B, the same points and some others measured another way; then each row and its match in B:
B:
0: [ 195  138  -14    9  -70  157 -103   96  -38   81   60    9  -87   -6
  184  165   38   99  106    4  -42   67  138 -111   51 -104   30 -152
   76   85 -187 -161  -19]
1: [ 157  137  238  106  -27   55   64  167   55  137    1  -92  -52  116
  -22   78  -38   71  123   72  144 -132   -2  -54    8 -168  149 -176
  203  195 -174  105 -360]
2: [ 287    0  104  -80 -146  224   64   87   57  180  -21  -99   34  177
   26  153  -58  180  180  194  193  -67   -1 -230   20  -80  143 -227
   42  137 -338  -50 -611]
3: [  19  266 -279  -46   56   48  -54  -28  -99  -34   52   53 -161 -385
   79   89   65   63 -177  -25 -337 -120   -4 -110   25   28 -122 -189
  285   79   57 -219  397]
4: [-261   28 -346 -114  110 -232  132 -190 -219  -81 -185   27  -49 -316
 -155   23  -38   31 -102   23 -290  108 -131 -141   80  -30 -200 -109
  266   43  418   30  515]
5: [ -27  300  -86    4  -40  111   27   12   24  113  -10 -248  -34 -123
  -64  191 -361  114  191  437   66 -267 -237   98   77 -123  -23 -188
  160 -101  121   93 -285]
6: [ -79   -9  -98  -62   51  -71    1 -126  -61    0  -82  -31 -142 -122
 -153  -33  -44  -23 -104   72  -54  -94   36   -2  -23  127  -30   26
  108   -2  201   30   30]
7: [-117  -34 -117   47   80 -168   21   16  -71  191  -61  -45    1  186
  124   92  -71 -113  141   92  137  176   76    8  197   46   74  129
 -103 -165  196  115  100]
8: [  79  -16    3  -51   23   34   51   26   14  100   95  -27 -141  267
  110  -68   58  -49 -101  131  176 -180  100    0   54  150  108   47
  -17  -18  -61  107 -278]
9: [ 208   55   34  239 -122   97 -142  133    8  160  181 -212  149  296
  270  127  -77  160  205  343  151   80  -80 -151  112   95  234 -197
   61 -136 -348  211 -476]
10: [-140  260 -422 -125    2   18   76 -130 -129   -9   23 -143  -82 -194
   68   76 -196   98    1  350 -133 -205 -230   38  151  -58 -138 -140
  180 -114  293   40  118]
11: [-281  296   34 -130  150  -85   90   48  -73 -109 -123  118 -425 -253
 -234  169 -223 -212  -72   -2 -253  -38   47  289   87  -36 -442  -20
  119  -30  482    2  510]
12: [ 181   77  135  205    9   78 -188  113   43  184  168  -83  -19  222
  250    5   69   14   66   53  251  -79  196   22  -31  -58  273   36
   54   -9 -181   42 -174]
13: [ 116  129  -59   13  -53   52  130   99 -109   81  108  -63   69  267
  293   62   54  181  148  153  139   21  -86 -172  131 -365   89 -249
  213  153 -123  142  -80]
14: [-156  128   62   50  106 -130   56   75  -40  -32  -55   18 -180  -89
 -170  117 -133 -103  -87   96 -177   32  -69   25   74  191 -196 -116
  166  -62  162  158  155]
15: [  50   10    8   66   11  -86    6   15  -78   21  -36   -9  -67    3
   -3  -10   86   42   -9  -50  -71   65   62 -124   35   -3   80  -91
  182  142  -24   63   10]
16: [ -58   23  251   37   80 -112   13  101  -75  -73  -72  142 -262   70
 -108   43   52 -119  -36 -177  -86  185  210   53    1  -46 -144  -20
  119  133  116   90  255]
17: [ -59  106 -247  133  -41 -222  -72 -107 -140   86 -150 -182 -133 -162
   17  -44  -41   -8  228  -63 -142   54  117  131  219  -70  223  162
   55   73  283   41   14]
18: [  58 -195   44  -90  -72  106 -194 -129  -35   -6  -73   -6  -91   34
 -122   80  -68   41   28  131   38  172  191  -74  -94  210  -51   12
  -94 -120  -21  -59 -168]
19: [ -71  197  -63  -49   -3    1   16  -16  -58  -55  -98  -41 -206 -277
 -192  138 -170   22    3  116 -252  -60  -70   30   50   46 -182 -166
  192   30  163  -12   64]
20: [  65  -22   77   48   19  -30  -47  -14  -10   64  -75  -25  -69  -82
 -134   14   25   36  -31  -23  -18  -24   87 -108  -71   53   88  -62
  164  116  -31   -8  -94]
21: [  77    2  -90   39  -90   80  -89  -36  -83   55   77 -132   62  176
  170   74  -73  152  152  279  119   85  -27  -93   55  -69   73 -123
   57  -86  -60  118 -187]
22: [  23   64   29   76   54  -50  -41   11  -23   51    8  -29 -128  -36
  -24  -21   38  -25  -73   -4  -19  -94   85   -6  -14   64   83   -8
  154   61   31   49  -10]
23: [ 173 -110  295   27   37  -52   35  138   38  166 -141  117 -148  127
  -86   26  174  -90   41 -310  109  105  344 -125  -27  -33  171   58
   12  285 -157  -98 -129]
24: [-141 -172  -37  -77   71 -260  154 -103 -118   97 -416   35   74 -255
 -377  143  -68   31  137 -125 -112  317   -8 -289   17  -97  -52  -94
  160  183  241  -44  206]
25: [-193  109  -27   80   80 -213   53    0  -82   16 -209  -56  -58 -262
 -271  160 -197  -23   79   66 -222  133 -126  -40   89   48 -127 -134
  223    3  263  113  196]
26: [ 158   46  133  132  -49  154 -256   85   30   66  122  -42  -72   84
  106  143  -48   42   45  150   41   77  146  -31  -47  169   44  -89
   11 -128 -217  -10 -160]
27: [ 187   54  126  162  -91   93  -94  101    5  119  133 -155   17  289
  190   31  -15  119  163  197  208  -21   43  -41   36  -80  223 -106
   86   15 -224  176 -400]
28: [  12   -3  -19    6   46 -113   50   31  -76   41  -82   53 -118  -22
  -35   27   86  -33  -35 -107 -109   93  102 -122   70   56   12  -45
  116  126   27    6   98]
29: [-293  239   38 -141   63   80 -102  -70  -32 -130  -15  -32 -422 -106
 -204  151 -416 -176   -5  331  -44 -133   44  486    5   86 -435   91
  -57 -321  518   98  202]
30: [  40  235  107  222  -26  143 -291   87   46   41  242 -177 -145  125
  165   84 -197  -11   64  353  107 -145   44  260    3  145   39   -6
   31 -286  -35  177 -202]
31: [  36  -83 -131 -187  -29   30  175  -45 -112   78  -16   -4   24  281
  147   26   30   97   74  161  188   64   -2 -175  103 -183    4  -94
   23   57   22   77 -103]
32: [ -54  166   65  184   62 -104  -75   40  -11   79  -77 -102  -59 -197
 -131   90 -118    6   81   43  -64  -33  -15   36   -2  -57   55  -81
  236   43  128   70   68]
33: [ -88  113 -268  -21  -50  -44   79  -76 -144   30  -36 -176   60   -8
   65  102 -184  145  178  328  -30   37 -220  -70  172 -135  -30 -177
  158  -66  177  168  -38]
34: [ 109  -49    2  -38  -63   70  -70   26 -110 -100   71   92 -129  105
  101   70  113   70  -78   29 -169  225  108 -189   36  155 -116 -183
   84   24 -171   11   43]
35: [  48  -11  -75 -115   16   46   -2  -37  -60   53  -16   50 -128   15
   44   37   51    3  -46    3   16   -2  143  -78   10   12  -23  -13
   26   42   31  -95   53]
36: [-210 -122 -185 -192   32  -79 -118 -274 -156 -130 -237   53 -203 -338
 -319   70 -134  -35  -61   27 -259  197  124   15  -55  195 -277   60
    6 -111  407 -117  342]
37: [ 155  -52  197   17   41   46  -36  139   91  241  -14   51 -139  230
   69   70   63 -131   49  -91  238   -7  316   -3   25   95  170  140
 -140   31 -139  -87 -224]
38: [  91 -229  162   96   14  -41 -138   29    0  116   34   10  -36  343
   86  -24   97  -70    8   15  215  189  259  -74  -11  232  168  123
 -119  -89 -133  114 -192]
39: [-144  126 -154  -47   -6   15   65  -53 -107   18   35 -151   35  118
   70  121 -258  101  141  440  118  -16 -222   36  103 -170 -126 -154
  125 -179  233  243   -1]
40: [ -26   50  -34   74  -50  -42   -9   38 -121    7   -3  -79   14  138
   89  134 -104   84  180  195  -22  234  -65  -76  141  -74  -43 -166
  100  -53   25  190   -6]
41: [-160  167  -36  222   29 -167  -30   57 -112   53    5 -165   34   82
   79  116 -197   18  227  236   17  157 -129   84  169 -149    4  -91
  161 -127  218  310  128]
42: [  83  182 -117   17  -14   35   23   24  -60   -4   52  -46  -98 -141
   38   38   34  103  -86   79 -180 -136  -71 -133   47   37    4 -218
  269  120  -79   -8  -31]
43: [ 130  118  -38  225  -43 -177  -35  141  -35  173  -62  -95 -171   27
  120   25   90  -88  184 -182 -141   89  200   24  289  140  304  100
  -12  134  -86   28 -215]
44: [-113  110 -320 -219   17   37  223  -57  -70  198    4 -132   27  248
  210   96 -216   22  168  415  310 -160 -144   47  226 -222  -20   11
  -77 -169  281  115 -109]
45: [ 178  116   31  157  -41   83  -91  117   46  211  105 -150   47  134
  179   95  -42   82  135  184  166  -95   12  -73   58    2  243  -92
   76  -29 -215   50 -341]
46: [ -30   20   65  195   30  -97 -177  -24    3  108 -130 -131   22 -234
 -208  120 -152   25  107   83  -59   77   15  -47  -59  117   91  -47
  155  -51   64   23  -36]
47: [  94  -47  124   11  -76   98  -83   -8  -46   25   48  -76  -44  240
   50   29  -46   98  119  181  188   58   94  -15  -38 -106   52  -71
   45   -1  -62  127 -241]
48: [ 198  196 -203  -61 -144   66   45   39  -85   34   44  -75 -301   62
  222  -17   93   24   88  -32 -161 -119  159   54  273   30  137    5
  -16  168  -89  -64 -307]
49: [ 189   71  -16 -168   18  179   16   53  -27   74  113  130 -219  156
  244   -9  198   -5  -97 -105  120 -140  286  -34   -9 -157   21    7
   18  165  -97 -194   54]
50: [ -36  -18 -124 -150   50  -17   37  -86  -81   41 -102   63 -123 -100
  -55   53    8  -15  -48  -19  -41   20  107  -81   12   -7  -78   -3
   57   45  155 -111  163]
51: [ 254   84  134 -117    0  202  -27   73  101   93   19   84 -291  -95
  -67   23  120  -29 -183 -120  -15 -297  257  -51 -107  151   59  -33
   69  202 -227 -265 -262]
52: [ -37  -64   15  -75   49  -81 -104 -114 -109  -29 -230  123 -189 -308
 -233   58   57  -21   -9 -272 -194  200  280  -68 -102  -68  -91   28
  117  186  200 -227  374]
53: [ 118  161   70  164   26   56 -187   82   36  138   85  -59 -107  -48
  103   63    9   -8   22    7   45 -112  165   48  -32   14  156    8
  103    8  -82  -64  -38]
54: [ 162  -46  190  -51  -36   57   -6  105  -57  -83    3  160 -241  108
  -15   45  177   -2  -97 -163 -147  173  228 -153   -5  105  -89 -146
   89  198 -211  -32  -15]
55: [  87   52  120  149  -88   43  -70   71   -6   38   93 -176  -39  236
   54   47 -114   75  120  293   95    0  -49    7   66   93  100 -124
   84  -77 -138  274 -426]
56: [  35  219 -100   39    4 -111  125  167  -61  199  -79  -17 -194   78
  197  123    8 -106  232 -137  -37   59  159   77  337 -157  123   70
  -39  136   84  -35   20]
57: [ 211 -222  361 -123  -72  123   -2   76   18   48 -141  128 -132  205
 -162  115   71   27   80 -124  126  235  301 -192 -104  -17  -19  -86
  -51  207 -241  -97 -288]
58: [ 105   57  215  -57  -22  104  -12   98   -2   34  -54   63 -190   42
  -69  138  -28   -1   70  -41   26   62  182  -18  -29 -105  -73 -100
   63  136  -64  -71  -64]
59: [ -74  104 -145 -118   76  -73  125    0  -62  129 -129   26 -129  -82
  -12  107  -57  -68   56  -13  -14  -22   62   -1  130 -101  -43   18
   37   55  227  -83  166]
60: [  98   90  -46  129  -12   39  -72   40   -9  116  122 -128   40  107
  162   29  -10   93   26  207  100  -91  -40  -89   31   24  164 -111
  143  -42 -121  110 -193]
61: [-221   64 -323 -274    7  -97  202 -205 -226 -128 -250   10  -97 -340
 -245  114 -165  112   14  124 -303   94 -190 -128   92 -162 -325 -222
  246   97  409  -19  337]
62: [ 184  162  -48  -73 -114  232  -18   42  -34   -2  140  -74 -105   86
  153   94  -40  168   33  248   -3 -127  -34  -81   40  -50  -28 -245
  131   38 -190   -1 -269]
63: [  85  331  358   27   80  130  122  315  168  158   74    1 -290  140
  -44  163 -159 -143    1  113  170 -342   43  192   40  -32  -52  -93
   88   62  -92   67 -286]
64: [  67 -172   92   60  -41  -15 -172  -23 -120  -40   -8   58  -43  146
   52   48   98   53   45  -44  -25  370  220 -147  -32   52   -2  -45
   28    5  -79   40   94]
65: [  70  -91  -80 -128  -37   27   61  -32  -73   53 -102   23  -21   12
  -39  115    8   79   34   63  -45  147   34 -242   54   64  -40 -141
   42   59  -67  -59  -90]
66: [  51  -67  -19  -86    0   -1   81  -38  -42   78  -63  -22  -35   79
  -48    9   17   56   -4   76   89  -31   33 -144    5   -7   54  -69
   86   89   -4   33 -163]
67: [  19  235 -170  117   23   40  -62   35  -27  180  100 -166   67  -27
  215  110 -114   95  120  251  106 -143  -92   -6   81 -157  126  -98
  166  -84   41   35    7]
68: [  -4   47   27  -50  128  -89  109   92   -4  203 -122  105 -119   -2
    0   97   56 -130   18 -181   75   16  196  -52   69 -108   38   62
   28  134  101 -128  193]
69: [ 133 -120  183  -53  107    8 -126    7   -7   28  -38  241 -274  -50
  -53  -70  304 -126 -240 -405  -23   43  481  -80 -180   84   41  131
   43  228  -62 -262  256]
70: [ 104   22  106  -51   55  -19  103   84   -8  117  -54   89 -171   90
   20   -9  147  -56  -38 -186   82  -64  220  -64   15 -120   94   15
   88  245  -27  -71  -14]
71: [  31 -131   53   28   -7  -30  -82  -55  -37   77  -90  -45   -1   40
 -100   45  -32   40   58   69   70  124   98 -112  -42   83   69  -14
   38  -10   -7   42 -134]

[-109  346  291 -132  159   15  155  190 -215   47  -26  -78   23   19
   47  154 -143  -80  -71  -93  -31    4  161 -124 -136   74   81  108
  -12  265   66  257   11  -25 -204   66]	44
[-172   95   14  113  100  234 -153  -85 -210 -110 -161  -44   30  166
   18   32  286  -27 -180   19  -32 -183  155  -39 -155  -28  -70 -171
 -129  -78  129  236   33  -60   70   74]	41
[  98  -75 -107   92   12  258  -15  -67  -48   96 -125  135  -44  152
    5  -84   69  -35  105  -17  -79   63  279   19  -60    1  -59   15
  -72   54  -50  216  182  -67  153  149]	5
[ -35  -53  136  -48   10  229  -51   25   -1   77 -197   71  322   21
   68  -99  -17   96  171  -74 -378  -24   48   -8  315   91  -53   20
  230   86   78  102   31  -90   52  177]	24
[  86   31  136   41  344 -160 -107   11 -102   73 -118  112   34   -5
  163  105 -253    5 -246  -68  216 -308   79   75  -73   30   62 -470
  -50  -39  -81 -381  224   57  243  -21]	48
[-126  135  238  -80  195  -62   88  122 -127 -140  -59  -36  122    3
  129   95 -121   31 -175  -28   40 -120   80 -198  -87   78  -84  -51
  111  -20   48   58   69  -38 -120   60]	59
[ -85  211  214  167 -137  -90  -44  -85  134  -44  -81  -90   44 -130
   -5   34  116  141   81  -64  -31  -39  -95  -98  -70   69   38   79
  -40  -37 -235  -93 -147   96 -163   20]	4
[ -12  -73   41  110  -84 -145  -28 -113  152 -100  -10   -3   32 -150
  -27   23    8  247  104  -40   40  -86 -114  -99   91   76  -19   17
   64 -198 -262 -255  -70   13 -130  -98]	34
[ 181 -105  101 -135   57   74 -159   60  -37  112   95   16  -28   60
   78   67  -19   22  157   10 -295  155   84  320  332 -150  178   65
  105  294  122   89  -75  -84 -101  -29]	38
[   9  -63   77  -23   21  -12  -88   15   13  -74   12   49   53   17
   58  -54   40  -14  -97  -16  -58  -56   -1  -82   15   22 -125  -50
   69 -114  -49  -84   53   18   29   24]	20
[ 218 -259    1   37   55  138   11 -159   45  -96 -162  167   58   10
   54  -68  -40  113  164  -12    4   87  243  139  151   66   -5  -14
  125 -137 -255  -32  100  -49   76   21]	54
[ 254 -158  148   11   66  204  -82 -118   37  -38 -198  128   94   88
  160  -57   -4   59  171   -4 -162  180  254  321  211  -26   89  -15
  133   55 -131   47   43  -17   89   97]	28
[-108  218  -11  162 -212 -208  -29  -45   99  139  146 -121 -191 -198
 -214  124   98  140  140 -100   46  -92 -196 -171 -101   39  117  163
 -211   47 -240 -133 -178   57 -273 -163]	26
[  64    5    8   41   12  298   -8  -70 -123   -4 -123   57  -31  129
  -22  -46  176  -97   69   -6 -102  104  310   58  -72   10    4   93
  -73   78  -38  364   58  -56   17  106]	39
[-137  154    0   83   35   28   -5   50 -166   29   10  -12  -34  -48
 -119  -18  187 -199 -193  -46   62 -222  102 -345 -326  112 -116  -17
 -197  -19  -13  261   74   14  -42   49]	47
[ 319 -236   23  -65  -10  -16  -89   90  114    9  182  119 -150  121
  176  -86   -6 -111   66   94 -166  296  178  156   64 -178  -65  145
   94  163   13  126   97  -15  -20  102]	69
[ 114 -179  -39  -54  -35  148 -249  -36   18   87   44   72   -3  119
   20  -57  106   25   80  -12 -277   54   -1  229  283 -116   18  -36
   64   49   56  -76   -6  -43   99   -7]	46
[-144  325  212   30  -96 -169  -52  -30   14  -42   47 -122  -67 -114
  -95  101   87   25 -124 -123   97 -109 -173 -138 -161   89   52   37
 -136 -105 -266 -256 -163  164 -162 -138]	60
[  27  219  194 -155  -10   41 -112    2  -95  -15   73  -24 -138  118
  -29   60   55 -136 -164 -108   -4  106   11  154  -55  -24   84   33
  -97  -10 -172 -203  -73  143    7 -119]	67
[-141  389  273   89  -34  -24  149   53  -50   73 -124  -79   77 -167
  -76   50   10  -50   33 -138    4  -82   65 -283 -241  211   49  162
 -108  132 -189  198  -54   75 -204   90]	31
[ -82  151  246   -7  342 -119 -208  -10 -162   26 -166  -15  141    9
  166  204 -190  134 -254  -88   82 -380  -70  179  105   -7  154 -520
   14  -19   53 -448   51   35  160  -86]	43
[ -56  189  111 -168   19  -31 -119   40 -140   94  114  -28  -84  -16
 -145   89    2 -101 -164 -158   -4 -110 -115   19   28   49  103  -48
 -104  -15 -130 -274  -77   98  -16 -201]	21
[  75 -122   91  -66  173   97    8  103  -55 -109  -55  113   75  193
  238  -71  -71  -66 -127   57  -73   63  241  -50  -44  -41 -206  -59
  150   -2  116  158  233  -67  104  203]	70
[ -39   43   75  106  -99 -168  -56 -102  179 -101  -12    7  -24  -48
   24    1   -9  189  -27  -67  109  -63 -157 -103  -49   49  -92  -45
    5 -260 -311 -433   -3  115    5  -63]	42
[  20  127  240   10   30  -68   72   38  -17  -58  -36  -15   50 -124
   21   25   -4  -44  -14  -48   15   -5   96 -132 -101  113   18  100
   12   38 -165  105  -34   53 -177   30]	50
[ 263 -279   18   12  -12  315 -250 -180   64   12 -171  158  100  156
  106 -132  131   53  198    8 -310  174  181  434  360  -93   62  -70
  132   11  -68  -25   25  -36  215   83]	9
[ 133  -15   19 -249   67    9 -134   91 -125  169  189   82 -140   71
  -77   35  -92 -161 -101 -113  -78   27   -3  159  142  -36   89  -31
  -36   81  -58 -231   34   42   77 -160]	52
[ -86   43   97   55   -9  -42  -69   55  -10   21   11  -29   91  -98
  -13  -12   93   -3  -20  -28 -125 -151  -42 -191   -4   58  -62    9
   13   35   30   98  -27  -18 -113   47]	71
[  76  -96  118   32   36   82  -13   27   41  -43  -97   85  147   24
  138 -100   23   -9   41   22 -158   37  154  -78   31   35 -128   28
  134   29    2  179  105  -37   13  191]	66
[ 157 -271 -175 -204  200  312  195   -4 -151 -106  -50  177 -142  392
  138   59 -255  178  139   35   15  310  441  200  160 -101  -81   86
  190  -11   32  131  292 -253   96   44]	63
[ 204 -288   29 -306  159  239   -2   52  -77   44  -80  265  183  158
   88 -141 -253  -32   31  -97 -210  102  176  155  378   79  -97  -61
  297  -65  -51 -180  231  -71  268   47]	2
[ 178 -204   20  -27   30    9  -67   80   96   14   74   97   -9   98
  178  -69  -43   13   76   63 -190  141  116   54  121 -117 -101   55
  144  114   81   87  118  -72    9  138]	35
[ -98  288  266  -71   60  -35  129  114  -73   -4  -31  -81   19    3
   56  138 -131   62   14  -82  -27   49   66  -91  -71   55   57  138
   30  158  -42   81  -28   -1 -204   37]	68
[ -85   46  121   86   24  -41  -92  -39   18 -115  -75    3   84   -5
   66  -19   87   38 -139  -23   13 -154  -31 -138  -86   46 -119 -123
    9 -164  -85 -113   29   52   20   41]	15
[  23   85   70   21  -62   20 -129  -54  -47   95   34  -23  -51 -101
 -141   32  145  -53   39  -90  -77  -67  -17   41   36   43  135   33
 -118   53 -151  -19 -120   52  -91 -104]	64
[  69  -87   61   18   20 -262  115   88  149  -84  103   70  -37  -82
  110  -14 -196  101  -18   -3  119    0   -7 -258  -94   55 -174   58
  109 -115 -183 -171  137   13 -105   24]	51
